Below are the code and all the weights of a small trained network. Each question names an input and a class and asks about switching units off, where a switched-off unit gives its printed mean instead of its output.

import numpy as np


def w(rows, s, z=0):
    codes = np.array(rows[::2]) - 128.0
    scale = np.full(codes.shape[1], s)
    scale[-1] = z or s
    return codes * scale


def norm(h):
    return h / np.sqrt((h * h).mean(-1, keepdims=True) + 1e-5)


def f(y):
    return np.maximum(y, 0)


def log_softmax(a):
    a = a - a.max(-1, keepdims=True)
    return a - np.log(np.exp(a).sum(-1, keepdims=True))


def net(x, mask):
    res = np.array(x, float).reshape(1, 2) / 4 @ E
    u = 0
    for l in range(3):
        y = f(norm(res) @ A[l][:, :-1].T + A[l][:, -1])
        res = res + np.where(mask[u : u + 3], y, B[l][:, -1]) @ B[l][:, :-1]
        u += 3
    return log_softmax(norm(res)[-1] @ U[:, :-1].T + U[:, -1])


A, B = {}, {}
E = w([
[205,96,135,164,84],'x0',
[253,150,81,89,153],'x1',
],0.0058)
A[0] = w([
[35,92,137,146,95,89],'0.n0',
[24,94,155,167,94,7],'0.n1',
[9,169,110,89,172,53],'0.n2',
],0.011,0.0018)
B[0] = w([
[131,214,104,185,89,239],'0.n0',
[137,226,96,230,115,254],'0.n1',
[138,10,145,1,193,247],'0.n2',
],0.01,0.0082)
A[1] = w([
[31,113,168,131,82,243],'1.n0',
[124,38,193,84,138,15],'1.n1',
[247,87,128,150,108,2],'1.n2',
],0.015,0.00084)
B[1] = w([
[244,130,143,164,143,142],'1.n0',
[119,131,97,112,206,170],'1.n1',
[151,99,90,100,48,245],'1.n2',
],0.011)
A[2] = w([
[227,89,155,127,91,164],'2.n0',
[144,81,112,99,26,252],'2.n1',
[87,232,120,255,129,200],'2.n2',
],0.015,0.00022)
B[2] = w([
[82,65,237,168,116,187],'2.n0',
[185,130,32,113,56,218],'2.n1',
[164,243,114,252,164,249],'2.n2',
],0.011,0.015)
U = w([
[92,72,218,136,135,53],'0',
[61,114,177,95,114,2],'1',
[111,59,122,21,243,206],'2',
[191,38,90,89,11,174],'3',
[136,204,133,226,160,210],'4',
],0.013,0.0065)

Each question gives the input, the list of numbers given to net, and the class t.
The units are the neurons (one row each of A and B). Each row of codes is followed by its name. A weight is (code - 128) times the scale printed after its matrix; where a second scale follows, it is the last column's (A, B and U).
mask holds one flag per neuron, layer by layer. A switched-off neuron (its flag False) gives its mean, the last column of its row in B, instead of its output. The means were averaged over made-up inputs and are rounded, as every weight is.
A unit's drop is (log p(t) with every unit on - log p(t) with that unit switched off) / (log p(t) with every unit on - log p(t) with every unit switched off).
unit that matters most: the unit with the biggest drop
top k neurons: the k neurons with the biggest drops, biggest first
drop of u: that unit's drop, to one decimal
input [1,4], class 3: unit that matters most => 0.n2
input [-3,6], class 3: top 3 neurons => 0.n1, 0.n2, 2.n2
input [6,-2], class 3: top 3 neurons => 0.n1, 0.n0, 0.n2
input [-3,-1], class 2: top 2 neurons => 0.n2, 2.n2
input [-8,8], class 2: top 2 neurons => 2.n2, 0.n1
input [-8,-5], class 2: top 2 neurons => 0.n2, 2.n2
input [1,3], class 3: top 2 neurons => 0.n2, 0.n1
input [-5,-1], class 2: drop of 0.n2 => 1.0
input [1,7], class 3: drop of 0.n2 => 0.1
input [-2,0], class 2: drop of 0.n2 => 0.9
